Below are the code and all the weights of a small trained network. Each question names an input and a target symbol and asks about switching units off, where a switched-off unit gives its printed mean instead of its output.

import numpy as np


def w(rows, s, z=0):
    codes = np.array(rows[::2]) - 128.0
    scale = np.full(codes.shape[1], s)
    scale[-1] = z or s
    return codes * scale


def norm(h):
    return h / np.sqrt((h * h).mean(-1, keepdims=True) + 1e-5)


def f(y):
    return y / 2 * (1 + np.tanh(0.7978845608 * (y + 0.044715 * y**3)))


def softmax(a):
    e = np.exp(a - a.max(-1, keepdims=True))
    return e / e.sum(-1, keepdims=True)


def log_softmax(a):
    a = a - a.max(-1, keepdims=True)
    return a - np.log(np.exp(a).sum(-1, keepdims=True))


def net(x, mask):
    ids = ['ΞΣΩβγδζηθλμπτφψ'.index(c) for c in x.split()]
    T = len(ids)
    res = E[ids] + P[:T]
    r = norm(res)
    for j in range(2):
        rows = slice(2 * j, 2 * j + 2)
        q, k, v = (r @ M[0][rows].T for M in (Q, K, V))
        z = softmax(np.where(np.tri(T) > 0, q @ k.T / 2**0.5, -1e9)) @ v
        o = O[0][rows]
        res = res + np.where(mask[j], z, o[:, -1]) @ o[:, :-1]
    y = f(norm(res) @ A[0][:, :-1].T + A[0][:, -1])
    res = res + np.where(mask[2:6], y, B[0][:, -1]) @ B[0][:, :-1]
    return log_softmax(norm(res)[-1] @ U[:, :-1].T + U[:, -1])


Q, K, V, O, A, B = {}, {}, {}, {}, {}, {}
E = w([
[88,69,159,174,126,144,155,221,128,107],'Ξ',
[113,137,92,198,60,215,152,151,152,142],'Σ',
[185,113,141,220,127,130,110,160,58,163],'Ω',
[119,123,19,122,64,135,107,181,149,104],'β',
[113,76,46,171,137,84,194,194,117,175],'γ',
[131,59,137,161,131,132,100,186,90,108],'δ',
[188,67,104,126,120,26,103,115,92,150],'ζ',
[110,47,127,150,82,146,71,124,50,119],'η',
[152,54,104,181,149,135,67,115,111,126],'θ',
[132,36,53,163,154,130,100,139,187,120],'λ',
[150,93,114,143,127,164,4,77,156,79],'μ',
[119,53,143,116,104,170,32,90,116,98],'π',
[147,101,120,180,176,138,164,35,216,192],'τ',
[149,152,239,174,241,152,178,190,169,84],'φ',
[104,47,119,108,88,140,109,33,151,141],'ψ',
],0.0031)
P = w([
[151,166,139,215,13,88,106,187,139,160],'0',
[200,45,105,183,90,131,127,136,127,83],'1',
[233,80,124,118,107,165,100,163,135,164],'2',
[70,120,110,237,94,68,64,143,130,116],'3',
[170,27,106,129,164,162,141,89,101,102],'4',
[180,52,123,81,172,183,98,129,136,170],'5',
[3,89,99,201,164,89,55,104,126,126],'6',
[119,33,93,111,217,158,124,56,84,109],'7',
],0.0041)
Q[0] = w([
[143,126,128,130,152,126,173,103,80,111],'h0',
[42,109,74,231,121,85,150,83,85,29],'h0',
[148,165,162,86,134,145,90,214,154,230],'h1',
[47,91,122,250,104,118,119,101,152,72],'h1',
],0.021)
K[0] = w([
[109,121,93,132,148,139,114,134,56,142],'h0',
[73,114,118,59,251,145,120,80,132,95],'h0',
[206,114,175,127,39,83,142,127,173,134],'h1',
[96,60,126,78,188,142,110,24,143,146],'h1',
],0.021)
V[0] = w([
[71,131,43,95,62,185,155,142,208,126],'h0',
[174,175,165,201,134,190,101,6,193,130],'h0',
[163,120,88,151,169,41,170,79,201,194],'h1',
[115,137,179,212,179,193,189,181,158,147],'h1',
],0.013)
O[0] = w([
[116,99,78,97,47,136,130,119,225,17,2],'h0',
[139,144,134,55,190,255,62,38,186,131,132],'h0',
[212,158,72,158,165,87,215,80,193,161,191],'h1',
[100,172,88,201,176,128,81,63,65,89,103],'h1',
],0.0047,0.0085)
A[0] = w([
[220,127,91,103,165,155,235,92,103,52,142],'n0',
[42,254,147,145,140,69,121,94,125,89,67],'n1',
[217,100,82,101,178,184,183,93,104,63,2],'n2',
[81,166,153,142,130,89,130,144,96,91,33],'n3',
],0.016,0.004)
B[0] = w([
[57,143,136,91,202,211,99,133,99,98,255],'n0',
[177,92,255,173,103,217,197,213,198,2,142],'n1',
[158,148,141,182,40,38,186,139,113,161,224],'n2',
[117,187,114,22,175,86,123,47,169,163,175],'n3',
],0.0099,0.0056)
U = w([
[129,173,227,66,166,61,146,123,180,72,71],'Ξ',
[110,131,67,175,42,96,99,88,106,66,252],'Σ',
[137,108,85,235,146,149,2,100,83,172,107],'Ω',
[153,52,92,81,111,114,145,169,131,31,248],'β',
[38,97,11,165,193,124,106,157,136,69,161],'γ',
[80,178,100,27,109,53,80,89,103,161,128],'δ',
[160,113,164,62,220,204,189,171,124,167,142],'ζ',
[47,71,182,122,54,146,64,198,85,134,105],'η',
[175,131,120,205,70,39,191,165,145,195,85],'θ',
[42,189,126,183,100,99,209,179,117,74,82],'λ',
[224,50,133,69,84,156,131,58,196,162,184],'μ',
[152,86,134,49,151,222,33,103,163,111,135],'π',
[149,211,73,151,160,157,175,29,167,145,99],'τ',
[177,163,226,202,133,174,117,164,129,72,33],'φ',
[115,126,155,95,40,205,209,123,128,115,162],'ψ',
],0.0086,0.0037)

Each question gives the input, a string of symbols that net reads in full, and the target symbol t.
The units are the heads (2 rows each of Q, K, V and O) and the neurons (one row each of A and B). Each row of codes is followed by its name. A weight is (code - 128) times the scale printed after its matrix; where a second scale follows, it is the last column's (O, A, B and U).
mask holds one flag per unit, heads first, then neurons. A switched-off unit (its flag False) gives its mean, the last column of its rows in O or B, instead of its output. The means were averaged over made-up inputs and are rounded, as every weight is.
A unit's drop is (log p(t) with every unit on - log p(t) with that unit switched off) / (log p(t) with every unit on - log p(t) with every unit switched off).
The circuit of an input: a set's keep is (log p(t) with only the set's units on - log p(t) with every unit switched off) / (log p(t) with every unit on - log p(t) with every unit switched off). Starting from all 6 units, units are removed one at a time, each time the one whose removal leaves the highest keep (on an exact tie, the one counted first), for as long as the keep stays at least 0.8.
units of the circuit, in order: the units of the circuit, biggest drop first
most important unit: the unit with the biggest drop
top k neurons: the k neurons with the biggest drops, biggest first
which heads matter: for each layer, one digit per head in row order, 1 if its drop is at least 0.15 and else 0, layers parted by /
input ψ λ Ω, target ψ: most important unit -> h0
input ζ ζ λ λ, target γ: which heads matter -> 11
input μ ζ δ μ Ξ ζ, target μ: units of the circuit, in order -> h0; h1; n0; n2
input δ ζ μ θ, target π: which heads matter -> 11
input ζ ζ ζ λ τ, target τ: units of the circuit, in order -> n2; n0; h0; h1
input Ω θ ζ Ω, target Ω: which heads matter -> 10
input γ δ τ ζ ζ ψ θ, target μ: units of the circuit, in order -> h0; n0
input γ δ ζ λ δ η ζ μ, target μ: units of the circuit, in order -> h1; h0; n0; n2
input ζ ζ ζ Ω, target θ: which heads matter -> 11
input Ξ Ω ζ, target Ξ: units of the circuit, in order -> h1; n3; h0; n1
input ζ η ζ η θ Ξ δ, target Ω: which heads matter -> 10
input η θ ζ Ω γ ζ, target η: which heads matter -> 01
input ζ ζ ψ Ω τ Ω η, target τ: which heads matter -> 11
input δ ζ τ τ θ ζ ζ, target Ω: which heads matter -> 10
input ζ ζ Ω λ λ, target λ: units of the circuit, in order -> n2; n0
input Ω ζ θ Ω Ω, target Ω: which heads matter -> 01
input ζ τ δ ζ δ ζ δ, target θ: top neuron -> n0
input Ω μ ζ ψ, target μ: units of the circuit, in order -> h0; n0
input δ φ ζ τ λ Ω, target δ: units of the circuit, in order -> h1; h0; n3
input ζ μ ζ λ, target π: units of the circuit, in order -> h0
input μ τ β ζ δ δ, target μ: units of the circuit, in order -> h0; h1; n0; n2
input ζ ψ μ η, target μ: units of the circuit, in order -> h0; n0
input δ ζ ζ ζ Ω Ξ δ, target Ξ: top 2 neurons -> n3; n1
input θ ζ Ω Ω Ω ζ, target θ: units of the circuit, in order -> n2; h0
input Σ Ω λ ζ τ τ, target Σ: units of the circuit, in order -> h0; h1; n2
input τ Ω ζ Ω Ω Ω, target τ: units of the circuit, in order -> n2; h1; n0; h0
input τ ζ φ δ, target ζ: most important unit -> h1
input τ Ξ ζ ζ β, target β: which heads matter -> 11
